Below are the code and all the weights of a small trained network. Each question names an input and a class and asks about switching units off, where a switched-off unit gives its printed mean instead of its output.

import numpy as np


def w(rows, s, z=0):
    codes = np.array(rows[::2]) - 128.0
    scale = np.full(codes.shape[1], s)
    scale[-1] = z or s
    return codes * scale


def f(y):
    return np.maximum(y, 0)


def log_softmax(a):
    a = a - a.max(-1, keepdims=True)
    return a - np.log(np.exp(a).sum(-1, keepdims=True))


def net(x, mask):
    res = np.array(x, float).reshape(1, 5) / 4 @ E
    y = f(res @ A[0][:, :-1].T + A[0][:, -1])
    res = res + np.where(mask, y, B[0][:, -1]) @ B[0][:, :-1]
    return log_softmax(res[-1] @ U[:, :-1].T + U[:, -1])


A, B = {}, {}
E = w([
[103,113,254,177],'x0',
[149,171,19,141],'x1',
[146,97,105,174],'x2',
[148,74,126,181],'x3',
[231,113,145,109],'x4',
],0.014)
A[0] = w([
[52,155,169,102,100],'n1',
[104,140,166,68,254],'n2',
[247,76,78,110,197],'n3',
[88,84,153,133,217],'n4',
[109,158,49,124,225],'n5',
[151,69,178,158,129],'n6',
],0.015,0.0031)
B[0] = w([
[206,209,134,124,208],'n1',
[96,196,126,71,197],'n2',
[185,239,151,174,253],'n3',
[104,131,210,156,188],'n4',
[75,79,28,68,237],'n5',
[6,119,102,79,209],'n6',
],0.012,0.016)
U = w([
[172,74,172,165,1],'0',
[218,35,77,116,77],'1',
[47,140,30,50,133],'2',
[107,150,174,90,106],'3',
[71,39,151,248,49],'4',
[192,226,124,152,243],'5',
],0.012,0.0073)

Each question gives the input, the list of numbers given to net, and the class t.
The units are the neurons (one row each of A and B). Each row of codes is followed by its name. A weight is (code - 128) times the scale printed after its matrix; where a second scale follows, it is the last column's (A, B and U).
mask holds one flag per neuron, in row order. A switched-off neuron (its flag False) gives its mean, the last column of its row in B, instead of its output. The means were averaged over made-up inputs and are rounded, as every weight is.
A unit's drop is (log p(t) with every unit on - log p(t) with that unit switched off) / (log p(t) with every unit on - log p(t) with every unit switched off).
The circuit of an input: a set's keep is (log p(t) with only the set's units on - log p(t) with every unit switched off) / (log p(t) with every unit on - log p(t) with every unit switched off). Starting from all 6 units, units are removed one at a time, each time the one whose removal leaves the highest keep (on an exact tie, the one counted first), for as long as the keep stays at least 0.8.
units of the circuit, in order: the units of the circuit, biggest drop first
k most important neurons: the k neurons with the biggest drops, biggest first
drop of u: that unit's drop, to one decimal
input [1,-8,1,5,7], class 3: units of the circuit, in order -> [n6; n5; n4]
input [-8,-8,4,7,2], class 5: units of the circuit, in order -> [n3]
input [2,-4,-3,6,-8], class 3: units of the circuit, in order -> [n3; n1; n4]
input [6,1,-8,4,7], class 3: units of the circuit, in order -> [n5; n6; n1]
input [2,-5,1,-8,8], class 3: units of the circuit, in order -> [n1; n3]
input [8,6,2,1,-3], class 4: units of the circuit, in order -> [n3; n2; n5]
input [-4,-7,1,2,-5], class 3: 3 most important neurons -> [n3; n5; n4]
input [1,-2,-2,4,-6], class 3: units of the circuit, in order -> [n3; n5]
input [5,-1,-5,-1,5], class 3: units of the circuit, in order -> [n5; n3]
input [2,1,-4,0,-2], class 5: 3 most important neurons -> [n5; n6; n1]
input [7,-7,-6,-5,-8], class 5: 2 most important neurons -> [n1; n5]
input [5,2,6,7,3], class 4: 2 most important neurons -> [n6; n1]
input [-7,-8,4,-4,2], class 5: 2 most important neurons -> [n5; n6]
input [-7,6,-3,3,4], class 5: 2 most important neurons -> [n3; n6]
input [7,-7,1,7,2], class 4: units of the circuit, in order -> [n3]
input [0,-4,-7,7,-5], class 3: 2 most important neurons -> [n3; n5]
input [-8,-6,-5,-7,6], class 5: 2 most important neurons -> [n3; n6]
input [3,-2,1,-2,-6], class 5: 2 most important neurons -> [n1; n5]
input [6,5,7,5,0], class 4: drop of n5 -> 0.1
input [2,-5,-2,-7,-6], class 5: units of the circuit, in order -> [n1]
input [4,1,7,2,-2], class 4: drop of n3 -> 0.0
input [2,-5,6,1,4], class 4: drop of n5 -> 0.4
